Each row is followed by its group, which names the range that a hidden value of the row falls in. A new part has a new value, new ranges and new names.
[ -59 -115  137   76 -301  172  474  111 -311 -165  201 -260  136   21
 -423 -350 -351 -188 -330 -424 -304  -76 -238   53 -309  175    2 -309
   23  -96 -118  263 -184 -277  210  237   48  -45  156 -206  315 -292
 -331] : Z
[  27 -135  183  127 -281    6  314 -195 -126 -160  223 -163 -320 -194
  261 -158 -156  274 -207 -223 -351  -31 -274  352 -141  -89 -119 -547
  246  -65 -221  112 -100   -6  140  212   25 -121  219 -191  -92  114
 -412] : P
[ -53  -26  119  -45 -271   26   54  -16  -75   15  -71  -37  -55   53
  -19  -89  -48  261 -341  -31 -139 -106  -23   82 -358 -147   95 -181
   97 -127 -211  -40 -136  -21  -52  -74  132   -8  106  -50 -123 -188
 -148] : D
[   4 -108  333 -203 -318  -39  -10 -152 -133   95 -355   54   31  363
  -27 -219 -186  -31 -419  -81  425  -85  313 -192 -385 -334  369   59
  124  119 -111   70  -93  -41 -137   63  219  -34  215  -44  -37 -525
 -320] : Z
[-135  -65  -96  -76    9   75 -273   38  -86  119  177  -89  129    3
 -107  -22    8  -35   81  441  100  -43  197 -125 -147  252   48  163
   -8  294  229  -20  175  -78  -99 -110   91  251 -153  211   72 -138
    5] : D
[ -48   66  -35 -165   -5  -57  108 -187 -163  -90  268  -90 -219 -159
 -101  -17   14  258   41  130 -189   36 -157  123  -66   -7 -102 -134
 -125  137   27    6  227  -19   24   33  -15   12   12  220 -109  105
  -67] : Z
[-165 -256  168  230 -182  -64  -27  -67  -53  -41  130 -132 -297 -209
  327 -143  -84  188   70  -20 -183  -38   54  174  -62   27   23 -265
  292   -1  -61   20 -111 -172   54  -11  -38   36  138  -24  -10 -104
  -52] : S
[ -13  -58   -2   80   31 -113  -80  -87  -65 -178  152  -14 -173 -136
   51  131 -113   33  -35  -82  -21  123  108  -18  139  -17   93  -95
   15   82   15  193   51 -236   16  157 -108  -74   92   46   23  311
 -121] : H
[ -64  -48   -9   51 -117  -85 -120  -52  -66  -20  210    1  -93  -19
   55  113  132  248 -196  185 -144   27  118  -24   94  -18  156  -60
   88   62  -13   14   37  -74  -96   39  107   90   98  162  -73  174
  -35] : H
[-208  -60   48   23 -116   54  138  -67 -248  -25  529 -113 -184 -318
   94  -65  -73  289  136  137 -470   -7 -257  213   59  350 -306 -221
  190   39   80   45  138 -228   67   62 -263  131  -10  235   39  252
   53] : Z
[   0  -68  -34  -46  -63  -21 -129  -41  -66   66   -6  -53   94   71
  -41  -54   36   69 -137  256  -10 -107  120  -69 -182  123  109   65
   13  289  111  -55  181   21  -81   37  210  138  -81   81    7 -221
 -237] : D
[-138   16  331 -173 -441  111  124  -76 -242  130   38  -28 -162  108
   79 -165 -407  120 -331   24  -30  246   41   66 -476  -58  -63    9
  189  -25 -203  -47 -173 -151   -3  -10 -180   93  237    3  -98 -220
 -350] : H
[-249   95  -80  147 -329  444  336   63 -145  260  409   62  251  256
  186   14 -200 -175   63  142   96   47  -77  -76  -76   58 -478   32
   80  -62   17  305  -59  136 -198  100 -109  184  180 -242  -24  117
 -306] : Q
[  61 -111  118   65  -58 -172   73 -182  -44 -130  -45   57 -196  -60
   54   37  156  298 -174   -8  -88 -300  -14   75  -17  -75  224 -258
    4   12  -98   64   56   -3  -64  151  208  -72  123  111 -194  -26
 -107] : B
[ -34  -19  -91  182  134   50   -5   22   85 -206  -28   -2  -52 -188
   72  158   -5   94  128 -173   89 -296  -58  131  -69  -88  -29 -330
  -42 -252 -101  309  -97 -106 -166    1  -93 -161  -26 -227  -82  308
   83] : P
[ -52  -49 -111   28   24  -84  -34 -142   13 -136  110 -167 -282 -184
  152  -33   79  231  134    4 -101   37  -63  152  -28 -202  -29 -250
   18  154   -8   22  129   72  -11  -39   92  -74    3  -25  -84   34
  -89] : Q
[-204 -103  242   -1 -121    0   57  -68 -144 -100  -21 -148 -253 -142
  260 -266 -177  188  237 -214   79 -156  -82  205 -222  -93  -42 -264
  316  -40    2  191  -72 -249 -139   -3 -229  -68   -9  -46   50 -173
   11] : S
[ -83   -9  207 -286 -311   92  129 -174 -188  131  -54  -37   28  220
 -116 -209 -222   29 -388  102  197  141  166  -93 -387 -304   60   72
    7   98 -114  -68  -28   25 -109    7   77   32  265  -82  -61 -333
 -242] : M
[-162 -138   33  301   68 -252 -137  150  -51 -354   42 -306 -188 -327
  -38 -124  -76  160  -35 -178 -346  182  180  129   18  -29  288  -46
   93  -79   30  -56 -164 -555  -83  100 -157  -50   72 -153  234   -8
  102] : B
[-105  -56   89  -21   20  -91 -217  -75  -43   14  -93  -20  -31   95
  197  -42  -30   25  194   47  390 -113  283  -65  -52  -99  150   75
  128  132  147  223   95 -168 -270   21  -91   67  -57   25   68  -54
  -38] : M
[-144   40  116 -149 -383  177  -63  -93  -30  275  -32   61  -19  151
  369    6 -265  221 -285   63   57  200  120   52 -358 -289 -253  -25
  288 -113 -235  -35 -107   71 -137 -189 -195   58  155 -234 -147   87
 -243] : S
[ -67  130   32 -214 -119   35  -10  -53 -130   77 -100  -24  -54  -34
  -94  -13 -250  163 -270  286 -163  313   48    6 -457   35 -126  259
 -124  215  -63 -338  113  -37  -97  -33 -140   93   51  -15 -159 -228
 -296] : P
[ -33  -15  201  -49 -182  -90   40  -89 -205  -67   54   32  -16  232
   13  -49 -100   -3 -159 -191  236  -33  161 -131   56 -126  253  -14
  151   63   41  362    4 -241 -151  253  -15  -12  128  102  110   44
 -229] : D
[ -18 -128 -179  -59  355 -290 -425 -166   71 -251    0 -217 -287 -357
   54   -4  150  185  329  140   62   10  171   58  102 -121  204  -89
  -45  379  243  -41  325 -136  -31  -87   68  -88 -217  161   47   66
  158] : M
[ -27  -41 -130  205  315 -139 -168  -62   87 -138   22   -7 -222 -275
  146  164  152  134  522  260   77 -346   24  142  -28  242    2  -84
 -208  110  167  119  216  -55 -125   -4   -9   70 -202  170 -188   70
   46] : B
[-110  253  -30 -383 -106   64 -129  -58 -245  176  139   85   34   81
  -58  129 -176  190 -142  371  -76  350   18 -126 -185  204 -218  381
    1  363  128 -137  331  -85 -187    0 -300  207 -119  306  -61  108
 -226] : P
[ -65  -11  -75  192  121 -175 -211  122   -9  -66  -75    1 -171 -181
  -92  153  -11  100  157  245 -226  -36  115   -6 -205  418  126  188
 -230  145   62 -135  103 -226   23  -66  -32  175 -140  275 -115 -220
  -69] : B
[ -89  -99  128  135 -124 -119  -19  -42  -57  -27   -1  106 -283 -173
   35  109  -80  225 -121   90 -264  -27   57   33 -144  127   87  -54
  -48  -74 -163 -114  -73 -180  108  -51  -24   23  164  212 -242  -91
  -12] : R
[  17  125  -73 -181 -147  -42  -83  -59   14    5 -146  -85  -26  -44
   19   37   29  491 -511  130 -344  177  -13  147 -366 -282  -31  -37
   31   -4 -224 -344   46   95 -187 -107   35  -21   29 -214 -171   36
 -203] : P
[-168  -93 -243  170  267  103 -190  219   68 -250  -17 -220  191 -245
 -236    0 -241 -293  177 -237  142   30  191  -80  -72  -62   13  -52
 -114 -120   88  248 -115 -397  -79  -93 -209 -152  -91 -397  330  152
  246] : M
[-235 -150   68  138  -16  -96 -132  -64  -80  -26  140  -13 -225 -222
  202   -9  -60  125  136  212  -95  151  195  -40  106   49   20  103
  119  172  117 -112   52 -248  -83   21 -143   55  133  132  -42  -46
  114] : S
[  26   -2 -238   78  140    2 -114  127   89 -236 -181 -207  103  -13
 -139  -20  -46  -82   65 -407  130 -162    3   16 -180 -199  112 -253
  -61  -46  -24  342  -13  -97  -64  -62   78 -185 -202 -330  216   23
 -100] : S
[-225 -225  272   85 -257  143  289 -110 -288   20  328 -102 -154 -160
   20 -303 -358 -121   31  137 -120   63  -32   35 -164  231 -141  -69
  116  158   70   -6  -58 -225  146  173  -74   81  274   72   18 -330
 -171] : Z
[ -73   23 -175  267   12   16   30  246  -59 -264   88  -95   74 -212
  -72  105 -116   99 -153 -349 -479   46 -173   45   54  178  -60 -163
  110 -102  -37  157  -68 -346  -30  149 -190 -131  -88 -210  197  286
  -95] : P
[  33   58 -224   51    9  171  211  -20  -62 -110  132 -108  150   13
   26  -54 -177 -136   86 -259  -27  -68 -240   35  -55  -13 -297 -214
   -7  159   97  343  185   61   10  211   14 -142 -124 -301  139  152
 -436] : M
[-119   72   12 -152 -118   73  -49  -83 -141   91  213   99   74  112
    5  120  -61   90 -115  133  135   49  123 -124   36  -71  -53   65
   52    4   34  185   88 -108 -181   25 -131   73   77  116  -20  295
   -3] : R
[ -52  -67 -163    6  223 -253 -326 -111   96 -197   62 -180 -251 -345
   88   70  257  428  134  149 -166  -61   95  182   58 -183  139 -194
  -10   46   48  -97  169 -102 -116 -156   35  -41 -123   68  -55  237
  260] : Z
[-158  -62  154  237 -138  -52   39  -34  -83  -40  157  -54 -289 -141
  359  -55 -151  172  221   23 -115  -23    2  205 -106   96  -91 -115
  169  -65   -1  110  -77 -215  -43   71 -181   76   73   21  -98   17
 -180] : D
[ -44  -32 -193   -3  149  161  133 -108  -66 -106  204  -55  -25 -197
 -130  -25 -148 -184  278  102   60  -98 -166  -19  -82  109 -242 -130
 -232  264  170  149  227   57  111   71   84 -100  -62   11  -61  -27
 -138] : Z
[-201 -143  167  369  -25  -71  115  -19  -33 -191  119 -133 -251 -123
  161 -138  -25    1  263   56  167 -122  186  124  -46 -153  193 -107
  -31 -160   28  158 -246 -237 -202  139   36   10  272 -120  -95 -169
   31] : B
[ -77  165 -116 -318   81  123 -273  -85  -65   67   95  -11  219  126
  122  108 -105   32   70  122  438   72  175  -86  -20 -174 -150  113
  139  151  200  299  244  -89 -402    5 -296   43 -193  -97  142  480
  -52] : H
[ -60  109  118 -155 -141 -107 -229  -20 -104  140  -91  212    3  269
  -18  225    9  175 -185  140  229  -33  296 -192 -112    2  231  225
   -6  -26  -53  146   47 -165 -233  -61  -97  172   17  311 -110   81
  -39] : D
[  -6  -53   62   83 -119   -7  225 -165 -113 -107  282 -110 -148 -143
  226  -77   67  339    0  -51 -257 -254 -256  303   -2   20 -147 -431
  184  -52  -35  193   87    2  -70  201    1   -8   30  -56  -51  248
 -207] : B
[ -40   60   20 -333 -249  101    2   -3 -188  103  -68 -122   91   46
 -338 -164 -295   93 -523  173 -268  296    8  -60 -567   23  -42  163
  -73  230 -102 -347   74  -38   86 -106   52   77   28   -4   -1 -388
 -322] : D
[ -36  -84 -109  314   77 -105 -211   21  126 -158   58   92 -224 -156
  178  305   71   89  109  -32   21 -102  138   -8  143  -40  159 -189
  -34 -117  -75  224  -96 -121   -4  -35   57  -82   53   56 -175  316
   39] : H
[ -43 -148  -26  287 -247   48  135   50  -13  -87   97 -210   42   -5
  192 -226   13  140 -210 -153 -295 -136  -92  154 -117 -133   24 -325
  264  -27  -52   63 -131   14  -20  132  291  -56   73 -343   75 -145
 -341] : R
[  47  -34 -121  145   76 -122    8   11   36 -248  -44 -147  -30 -171
  -43   20  147  278 -160 -119 -277 -182  -77  158  -61  -86  125 -264
  -24  -47  -64   28   34  -72 -128  105  124 -107  -42 -196    8  101
  -84] : H
[ -21 -135   30  228   29 -221 -117 -104   77  -89  -58  -44 -198 -125
  319   16  235  360  110   64  -78 -318   92  182   14  -74  156 -218
  113  -32   -6   46   56  -34 -177   33  115   21  -14  -19 -123   15
  -16] : Z
[-103  -28 -311   35  256  -48 -178   -8   23 -157  177 -263    8 -269
  -10  -39  160  145  265  176 -138   -7   -5   82   71    4  -79  -62
  -41  271  250  -25  292  -46 -162  -22   21   18 -219  -78  143  109
   95] : S
[-107   66  -62   73 -180  189  -50    2  -42   59  161  121   28   94
  272  172 -308 -120  -91  -30  137  294  102 -140   31 -125 -204   60
  161   64   -4  225  -53  -66  -75   92 -163  -63  125 -163  -54  335
 -333] : P
[  71  -39  -69    1  198 -268   -6 -179  -44 -265  129 -123 -238 -224
 -191   64  234  275   46   88 -144 -185  -11  132   57  -12  225 -211
 -256   85   31   56  221  -80  -22  105  150  -21   -5  201  -79  129
   44] : D
[-124  -95  137  109 -213  -50  -38  -35  -91   72   82    2 -139  -47
  171  -28  -95  193 -124  169 -189   37  118   47 -152   91   21   15
  127   19  -53  -97  -41 -143  -16    4  -29  128  130   75 -101 -110
 -149] : R
[ -32   21 -316  -64  382   53 -259   74  121 -282 -321   30   24 -280
 -130  208 -267 -178  201 -416  191   22  -13 -162  -55 -138 -104  -85
 -129  115   44  236  141 -219   -6 -121 -264 -408 -254 -222  109  220
  138] : Q
[ -19 -148   89  262   16 -132   57  -46   32 -157  -90  -16 -238 -156
  113   27   20  149  141 -174  -33 -357   -2  166 -122   29  122 -322
  -41 -191 -139  211  -89 -132    4   20   19  -57   57  -37 -111  -51
  -18] : M

Part 2:
[ -12  -89  113  131 -167 -156  130   57    0  -65  -32  104  -97   -9
  -94  -42   -6  -76 -215   40 -123  105   31   83   77   13  -55   90
   36  -58   20 -152 -123   47  -74  247  -89  111   17  165   97  -65
  -85] : Y
[ -46   44  -56   99   83  -11 -100  -15  -55   78  -16  -20   17   55
    5  162  -51 -102  -28   33  -15  -37   -8  -57  -20  -47   14  -38
 -100  -60  -66   89  -66   39   92   37   27  -67  -38 -105  133  133
   79] : U
[  33  -96   40   19  -49   60  -69  -47   69  -69  -24  -10  -81  -63
  107  137  -43   35  -41  -53   45   65  103  -97   93   41   93  -60
   10  -56  -25  -42  -59 -113   51  -82  -62   15   26  -17   -3   62
  130] : V
[  13  -66   96   30  108   37   65  -48   62   26   22  -25   48   95
   66 -151   35  -29 -126   -9    0   26  -77  145 -108  -22   94  168
   41   15  163   53 -181  144  -40   83 -212   98 -107  135   39    7
   57] : Y
[  58   46  -53   59   34  -42  154  144   16  174  -64   80  -16   14
 -135  -70   49 -168 -141   22 -172  -69  -55  -32  -23   53 -116   59
  -89  -75   93   71  -86    8   83  168 -119   94  -36   15  -32  -81
   25] : J
[ -91  -33   42  158  134   83 -221  -98   97  -29   71 -167 -124  110
   96   66  -69  -51 -140   34  -52   36   71   30  -54  -38   84   17
  -17  -20  268  -78 -106  210  -42   -4 -195  -20  -22   81  114   91
  122] : N
[ -57   23  179   29   85   23   43  -20  -77   68   20   52  -90   38
  -43  -30   71  -97 -129  -97  -35   38  -72  -34  -20   82   -3  110
  -78  -32  -72   41 -174  -12   83  151   27  126  -67  -37   70  -18
  -65] : W
[ -51 -137   25  150   -7  -35    4  -14    9  -74  -70   13  -16   82
   15   77   53  104  -33   80  -28    8  -20  -33  -83  -68   79   90
  111   -1   89   33 -146   83   -4  134  -21   88  -44  130  141   54
  117] : N
[ -18  212    9  186   49   68 -169  -87  -96  -57  147  -76   35  -81
  104  -26  -88 -157  -83   -6  -98  -10   95   16   82  -54  -58    6
 -259  -11 -148  -19    9   24    9  -41   64  -60  147    7   -4  177
   36] : W
[ -45   11  -15  105  -95  -53  -37   41   -3   60 -124    1    0   17
 -189  195   81  -96  -57   25   -9 -122   12 -148   25  -62 -173  -45
  -99 -120  -64   60  -23 -130  131  100   92   -6   50    2   99  -21
   76] : W
[ -13  -51  -57  -19 -246  -40  155  -43   31   50   49  -76  187 -148
  -10   20  -42   63  -82   45   39   35  126  141   27   30  212   95
  -57 -170  -21   14 -199   28   89  -98 -146  200   55   67  -87  -59
  216] : U
[  32  -30  -35  -77   68   79   28  -55   35  103   97   10   68 -104
  145   52  -87   13  -97  -26   46   53   67   61   40  -13  196  -55
  -28 -104   15  105  -10  -92  133 -189 -146   66  -41  -60   15   37
   84] : X
[-214   66  -81   99  -44   66  -35  -61   18  106   80 -163  -70  -51
   97  123 -131  -31 -162  -12   18   50  169  102   11  -25  167   -3
 -119 -204  103    8 -122   94  161 -151 -134  113  -11  -46  126  -26
   97] : T
[   3   41   51   80 -115    7  -53  -59  -83  -42   54   -3  -25  -24
  169  -33  -97  -19 -133 -111  -27   31  115  -38   22  171  155  162
  -89   25 -116   44 -117   86   -8   74  -37   59   84  -93  -60   51
  110] : X
[-118   28   38  195   36  127   26   91   79   21  -74    8 -276  -17
   -3   -4   70  -89 -208  -77 -148   38   -2  -52   69  -30 -195  -39
    0 -124  210  -87  -59  -91   63   53  -51  101 -106  140  110 -129
 -151] : K
[ 150  -78   15  -26   50  -53  153  -78  -24   83  121  -18  306  -85
  -67  -49   44   19   91  134  -51   46 -171  163  -79  -12  230   85
  -31  -32  -35   16 -283  149  -32  -10 -121  116  -49  159 -137  156
  185] : U
[-209  168   90  111   43   -2   59   43  -58  179  -15  -19 -231   75
 -135  -23   63 -219 -232 -109  -74  -44    6  -28  -29   24 -141   46
 -173 -145   44   49  -99  -14  169  165    0  146  -25  -44  153 -157
 -125] : Y
[   3  -40   71    6  -67  -10   73  -80  -21   34   -4    8    1  -21
  126   20  -40   -2  -49 -119  113   40  -33   51   -9   32  172   67
   -7  -43  -94   68 -122   -5   31   -9  -83   48  -20    9   27   46
   46] : Y
[-111   78   35   33  -34  -39  111   -3   -3  244   59  -62  -96   12
  -97  -17  -12 -123 -215  -77  -32  -69   37   31  -73   76   78  144
 -171 -140  124  102  -83   86  165   78 -171  198   76    4   27 -148
   60] : F
[ -23   80  271  308  292  -33 -172   -2 -142 -104   68   87 -218  209
  -73 -139   74 -241 -170   20 -304   55 -186  -56  -50   11 -231  162
  -80  176   28 -132 -135  246 -190  464   97  -52  -50  127  171  171
 -220] : N
[  10  -49  -56    6   87   81   48  -15  -16   41   71  -21  -11  -52
  124   27  -45   53   20   26 -105  167  -11   14   -2  126  279  -30
   52  -73   36  -42 -324  116   22  -64  -91  133 -200  -78  -81   95
  115] : K
[ -10  -78   51  101  -30   -5   30  -40  -26  -41   12   20  191  -15
  -62   16  102   88  -63   97  -21  -50  -32   28  -51 -119    6  154
    1  -23  -10  104  -87   -9   47   79   51  126   17  176   83   28
   98] : X
[ -80  228  -11  102   10  112  -34   41    7  165   37  -64 -114  -76
  -23  -39  -13 -246 -243 -121 -105  -89   98  -36   66   50 -179  -16
 -269 -148   54   45   26  -94  166  -38  -72   50   81  -53  -19 -111
  -27] : V
[  25  110   86  105   39   67 -153 -179  -58  -96  152 -143  168   47
  164 -148  -57  -50  -52  -36   25  -37   58   85  -62   -3  123  251
 -185  101  -96   79 -117  195  -74   26  -44    3  126   53  -76  182
  193] : T
[  74 -227   74 -133  284    9   84 -114  105  -22   92   19  161   84
  -38   -8  123  163   92  190   65   96  -99  104 -104 -237  234  -54
  200  -10  137   70 -139  -40   21  -55 -107  153 -184  187   95  114
  134] : K
[  22   55   44  -40  -10  -55  193   64  -58  101   57   82   -4  -20
  -51 -178    0 -137 -172  -12 -145  101   20   87   21  157   69   89
  -60  -75  -38  -14 -249   58   30  151 -111  194  -96  -75  -80  -82
  -22] : W
[ 115 -246  245   -2  279   -9  -94 -132  -41 -148  179  102   42   66
  177  -15  -97   68  -66   96  -67  258  -68  103  -22   57  309  163
  111  163  -13  -90 -219  236 -135  132 -131   30 -111   23  120  293
   54] : U
[ 315 -110  135   61  225  -67  -39  -32    9 -178   38   68  210  143
  -76 -206  107  -82  115  182 -189   53 -213   15  -64  -12  -22  138
   47  230  -29 -100 -255  212 -291  299  -52  -66  -73  201 -161  298
  144] : T
[  -6  -35  -36  181  -83   44   12   41   25    5   -7  -18   61 -114
  -68   73   54   18 -100   81 -153  -25    4  -22   32  -27  -63   50
  -48  -99   99  -30  -99    1   48   17  -18  101   27  173   -2  -10
   85] : K
[-115   -3  186  -80  130 -193   82  -87 -107  246   70   43 -144  164
 -196   97   46 -129  -94  -48   73  -17  -97  -20 -139   10  166    7
  -62  -79  -47  134 -100   41  146  210  -36  133   -7  -97  203  -26
  -28] : V
[ -74  -27   75  144  -74 -116   24    1  -49    4  -47   37 -106   64
  -82   72   27  -55 -108    5  -45   -6  -10  -40  -22  -19  -16   51
  -11  -46  -15   -6  -91   39   14  203   12   61   31   69  140   -1
   -3] : V
[-125  157 -100  -83 -180  123  133  -15   18  303   -2 -129  111 -141
   28   29  -26 -103 -184 -190  141 -108   94   79    3   90   81   52
 -221 -279  -25  221 -112 -122  297 -225 -134  160  -18 -147  -70 -209
  105] : Y
[ -39  -66  -19   -4   55  183   25  -43   85  -61  -79  -15  129  -65
   71   86  128  145   38    8  148  -42   36  -48   22 -220  -29  -41
   31 -105  -37  165  -12 -308  203 -201   84  101  -71   91   97   11
  119] : W
[ -86   52  -78   74  -49   44  -25   39   48  134 -159    2  -26   45
  -16  147   41  -90 -134  -93  107 -184   19 -101   -7 -135 -172  -57
  -61 -138   27  224  127 -215  194  -20    9  -47  -12  -24  175  -93
    7] : N
[ -10    3   23  148   36  161 -262  -86   -4 -206  127  -30   50  -72
  286   39 -214  -30 -191    8  -50  154  193   67  193  -46   16   94
  -95   13  -89  -88    3   46  -46  -86    4  -97  -17  -32  105  200
   -8] : F
[  24  -57  -65   47  -83  -71  140    9  -90   41   37   49  102  -94
    2   73  -39   78   28   81  -78   71    5   -4    1   65  225   92
  -25  -73 -122   36 -222   78   72   47   11  164  -16  -15  -40   86
  155] : F
[  30  -14   64   -6  -77   -4   77  -20  -81  -11  127   54  200  -76
   71 -132  -95  -39 -213   20  -80  128   74  177   64  112  135  258
  -85  -29 -124   10 -217  128   -5   87  -75  145  -57  -43  -30   19
   22] : J
[ -18  -58   77  131  213  110 -100   64   17  -85  -65   80 -136   60
  -13   87   54  -70  -69   41 -136   95  -45 -129   85  -54 -173  -30
   12  -10   11  -75 -107  -75   38  120   94  -11 -176    0  162  100
  -84] : J
[  88 -240   86 -115   74   31   88 -129   76  -68  106   31  343 -122
  -30   72   82  197   37  186  114   89  -28  158   20 -235  180    9
   95  -78  -34   52  -90 -153   85 -171  -38  150  -57  216   78  109
  148] : W
[  38 -172   40  -47   -9  -63   25  -75  -20  -94   93   86   37  -74
  167  111 -158  100  -53   69   42  210  129   77   95   -1  307  -10
   74  -33 -128  -39  -98   -3   26  -51  -85   68  -22  -62  105  155
   99] : U
[   7   65   38  133  182  112 -169  -30    6  -65   32  -14   30   68
  119  -52  -20  -95 -137   12  -60  -53   61  -25  -12  -80  -99   91
 -113   63   30   94   36   14   29   43  -28  -52   36    6   99  120
   72] : Y
[ -14   -1  -90   46   85   71  -89  -76   23   78  -10  -94   18   18
  130  160  -53   -4   57  -17   70  -24  -15  -44  -54  -33  167  -92
  -27  -70   20   99 -102   29   82 -132  -75  -52  -63  -66   35  147
  181] : V
[ 151  -44  -10  -53  123  233 -170 -105  108 -108  -48  -99  174   56
  195   -2   33   51  118  -71  138  -45    3 -124    2  -16   60   72
  -20   70  -71  135 -115  -84    7 -135   -5  -76  -93  -45 -150  182
  267] : F
[ -50  -19  -42  196  -81  211 -106   51   54 -260  -41    6   94  -69
  180  -79   -8   64 -213   49 -121   87  186   38  159  -83 -170  128
   33  -33   28  -52  -87  -75  -24  -17   65   56 -120   96   65  -10
  -14] : K
[  42  -84 -115  -51   95  131  -96  -43   90   50   11  -87  205  -19
   17  155   25   78   33  102   30  -34   48  -56  -20  -62  119  -58
    3  -94   72  125 -114  -58  131 -173  -52   34 -107  -51  -24   82
  266] : K
[  -8   11  121  189  -84  -29 -108  -23  -69 -171   44   37   15   61
   51 -114  -37  -75 -230    5 -135   54   73   42   56   31  -77  224
  -39   73  -54  -62  -99  136 -142  256   26   15   21   79   63   47
  -48] : K
[ -35  -90  111   52  129  -71   32  -63   -8  122   81  -37  -40  104
 -106   25   53  -22  -71   62  -81   28 -120   41 -152   33  182   91
   21  -26  177    4 -231  223   -3  156 -151  139  -62   99   67   35
   89] : X
[ -57  -65   85   68 -149  -58  127   51  -25   14  -48   79  -35   16
  -56  -50   38  -26 -221  -34  -71   55   10   41   16   81   -3  162
   40  -75   18   -5 -187   32    9  207  -46  168  -85   51   65 -131
  -58] : X
[   0 -150  208  -49  164 -114  -16 -193  -18   -5  192  -65   42  154
  -27  -24  -42   -7  -22   90   26  184  -91  186 -104   -7  344  132
   54   33   38  -90 -312  314 -124  145 -164   99 -114   83   81  173
   80] : J
[  43  -74   58   26   61   24  -74  -89   76  -69   30  -47  -62   50
  154    5  -73   -9  -51  -22   40   69   68   17   -2    2  157    7
   24   21   62  -27  -84   59  -42  -18 -174   -8    8   28   16  114
  143] : Y
[  56   88   19   54   33  -58   92   44  -78   52   28   98   10   24
  -21 -141   19 -130 -117   -7 -133   -7  -25    6   -6   37  -29   67
  -67    4  -63   68  -80   13   -4  176  -18   72  -16   -6  -27    7
  -27] : X
[ -69   31  -23   80  -67   65 -210 -150  -23  -62   77 -138  -49  -16
  219  174 -197  -12  -28  -83   95   80  158  -31   89   31  208    9
 -110  -57 -133  -25  -88   77   20 -117   -5  -69   29 -124   32  178
  136] : F
[-186  185  -34  209  -31   45   -3   50  -56  132 -104  -18  -64    7
  -82   92   64 -176 -160  -82    1 -162  -24  -48    9 -158 -282    2
 -194 -160  -47  150   64 -146  199   53  125   -1   15   34  219  -79
 -114] : U
[  54  -85  346  319  143  -68 -131   44  -88 -159   28  131 -183  158
 -171 -123  122 -167 -236   50 -374   80 -200  -81  -18  119 -251  286
   -7  194  103 -227 -205  280 -256  569   45   20  -22  241  100   94
 -183] : K
